Here is a tiny trained network, its code and every weight. The questions are about switching its units off for an input and a class, where a switched-off unit gives its printed mean instead of its output.

import numpy as np


def w(rows, s, z=0):
    codes = np.array(rows[::2]) - 128.0
    scale = np.full(codes.shape[1], s)
    scale[-1] = z or s
    return codes * scale


def f(y):
    return np.maximum(y, 0)


def log_softmax(a):
    a = a - a.max(-1, keepdims=True)
    return a - np.log(np.exp(a).sum(-1, keepdims=True))


def net(x, mask):
    res = np.array(x, float).reshape(1, 7) / 4 @ E
    y = f(res @ A[0][:, :-1].T + A[0][:, -1])
    res = res + np.where(mask, y, B[0][:, -1]) @ B[0][:, :-1]
    return log_softmax(res[-1] @ U[:, :-1].T + U[:, -1])


A, B = {}, {}
E = w([
[137,131,136,137,128,131,139,135,134,119,123],'x0',
[116,116,125,130,137,112,127,116,123,127,140],'x1',
[124,141,118,113,118,145,113,126,118,145,128],'x2',
[188,244,155,202,95,9,56,89,157,150,141],'x3',
[178,64,188,114,44,99,173,104,164,248,155],'x4',
[28,137,244,194,54,120,135,157,45,132,93],'x5',
[132,134,131,127,125,137,127,137,135,132,124],'x6',
],0.013)
A[0] = w([
[117,57,106,102,173,198,206,149,126,186,143,54],'N1',
[144,167,147,166,102,80,36,107,137,101,100,20],'N2',
[227,98,8,53,157,154,112,113,211,57,180,106],'N3',
[126,82,132,57,117,164,186,142,133,112,163,56],'N4',
[151,245,154,216,99,37,18,71,158,129,76,87],'N5',
[114,232,176,168,144,94,86,122,154,132,184,44],'N6',
[128,203,89,140,176,125,115,125,109,68,132,51],'N7',
[83,48,96,98,86,189,155,164,163,94,168,202],'N8',
[233,168,150,157,137,94,124,73,163,211,183,110],'N9',
[188,103,8,68,140,111,124,134,186,90,146,233],'N10',
[2,103,106,142,151,199,150,169,86,70,63,150],'N11',
[127,180,96,135,174,129,75,194,69,30,184,170],'N12',
[54,165,107,95,116,129,136,179,103,68,142,157],'N13',
[71,127,167,132,41,94,105,165,124,115,129,186],'N14',
[86,122,179,187,77,155,112,118,111,129,130,194],'N15',
[130,151,86,146,126,127,104,145,124,118,152,62],'N16',
[103,113,134,186,63,94,111,168,104,164,120,7],'N17',
[152,52,191,108,61,135,191,86,150,235,123,167],'N18',
[139,50,193,106,55,122,162,114,151,214,135,63],'N19',
[230,140,113,136,99,67,105,114,175,202,197,109],'N20',
[214,158,90,92,135,96,150,89,199,190,184,111],'N21',
[96,155,108,175,138,158,164,110,153,155,151,133],'N22',
[122,150,130,119,167,119,88,79,164,92,59,71],'N23',
[140,97,156,103,79,112,211,131,123,207,138,15],'N24',
],0.0081,0.011)
B[0] = w([
[89,124,135,186,70,120,137,217,118,164,209,187],'N1',
[136,139,107,45,230,211,202,86,91,112,73,168],'N2',
[95,202,102,103,210,208,213,113,41,169,136,223],'N3',
[88,144,151,172,65,80,80,195,121,199,164,166],'N4',
[70,127,75,144,111,177,190,204,76,200,186,249],'N5',
[98,131,90,124,176,188,164,97,60,171,147,178],'N6',
[50,81,176,197,62,97,68,218,120,178,209,168],'N7',
[148,164,132,104,174,115,188,63,111,126,96,218],'N8',
[161,86,192,120,80,76,59,80,190,111,118,198],'N9',
[63,107,129,200,84,123,134,217,92,147,191,230],'N10',
[201,100,129,44,118,89,106,60,182,44,46,238],'N11',
[124,163,136,103,161,190,145,150,69,182,134,218],'N12',
[160,120,132,116,128,91,69,82,150,40,93,189],'N13',
[131,160,106,93,175,127,162,129,137,116,110,219],'N14',
[161,123,131,117,170,117,152,84,129,86,105,221],'N15',
[115,130,121,136,103,94,111,122,97,129,132,136],'N16',
[73,115,117,195,14,60,64,197,101,207,171,160],'N17',
[69,149,107,184,122,174,64,171,125,160,224,251],'N18',
[100,157,49,147,194,193,216,174,48,157,178,211],'N19',
[194,65,194,115,72,93,57,88,165,85,103,199],'N20',
[182,83,169,100,90,59,80,114,153,67,91,189],'N21',
[105,95,136,123,129,122,137,131,135,123,122,131],'N22',
[130,102,107,153,113,112,132,161,99,142,145,147],'N23',
[168,207,87,36,186,219,254,50,110,108,43,175],'N24',
],0.0088,0.019)
U = w([
[132,142,119,68,247,148,182,97,104,145,123,4],'0',
[102,125,133,221,90,109,103,164,117,164,181,215],'1',
[198,110,165,86,117,40,25,41,236,93,79,231],'2',
],0.016,0.0016)

Each question gives the input, the list of numbers given to net, and the class t.
The units are the neurons (one row each of A and B). Each row of codes is followed by its name. A weight is (code - 128) times the scale printed after its matrix; where a second scale follows, it is the last column's (A, B and U).
mask holds one flag per neuron, in row order. A switched-off neuron (its flag False) gives its mean, the last column of its row in B, instead of its output. The means were averaged over made-up inputs and are rounded, as every weight is.
A unit's drop is (log p(t) with every unit on - log p(t) with that unit switched off) / (log p(t) with every unit on - log p(t) with every unit switched off).
The circuit of an input: a set's keep is (log p(t) with only the set's units on - log p(t) with every unit switched off) / (log p(t) with every unit on - log p(t) with every unit switched off). Starting from the 12 units with the biggest drops (on a tie, the unit counted first), units are removed one at a time, each time the one whose removal leaves the highest keep (on an exact tie, the one counted first), for as long as the keep stays at least 0.8.
circuit, biggest first: the units of the circuit, biggest drop first
unit that matters most: the unit with the biggest drop
top k neurons: the k neurons with the biggest drops, biggest first
drop of u: that unit's drop, to one decimal
input [7,1,-4,1,6,-1,1], class 2: unit that matters most : N5
input [-4,-6,8,7,-7,-1,-1], class 1: top 2 neurons : N7; N5
input [1,2,-2,1,-7,8,-6], class 0: top 4 neurons : N12; N20; N9; N21
input [1,4,7,7,0,1,8], class 0: top 2 neurons : N5; N2
input [4,7,-4,5,0,2,7], class 0: top 3 neurons : N10; N18; N2
input [-6,7,-3,-4,1,8,2], class 0: top 2 neurons : N20; N9
input [-6,6,7,8,0,1,-3], class 0: top 2 neurons : N5; N2
input [-3,-3,6,0,6,-2,-3], class 1: top 2 neurons : N11; N18
input [-8,5,5,2,-5,-1,3], class 1: top 3 neurons : N7; N24; N8
input [-4,0,3,8,5,-3,6], class 2: top 2 neurons : N20; N9
input [-1,8,-7,4,0,3,6], class 0: top 2 neurons : N10; N18
input [2,1,0,5,7,-4,2], class 2: top 3 neurons : N20; N9; N21
input [3,3,5,-7,8,-7,0], class 1: top 2 neurons : N1; N10
input [-3,7,8,6,-2,6,0], class 0: circuit, biggest first : N2
input [-3,8,-8,7,-4,-1,5], class 1: drop of N7 : 0.7
input [-1,-8,3,-7,-5,2,3], class 2: drop of N11 : 0.3
input [-1,-1,-4,5,-1,8,6], class 0: drop of N2 : 0.4
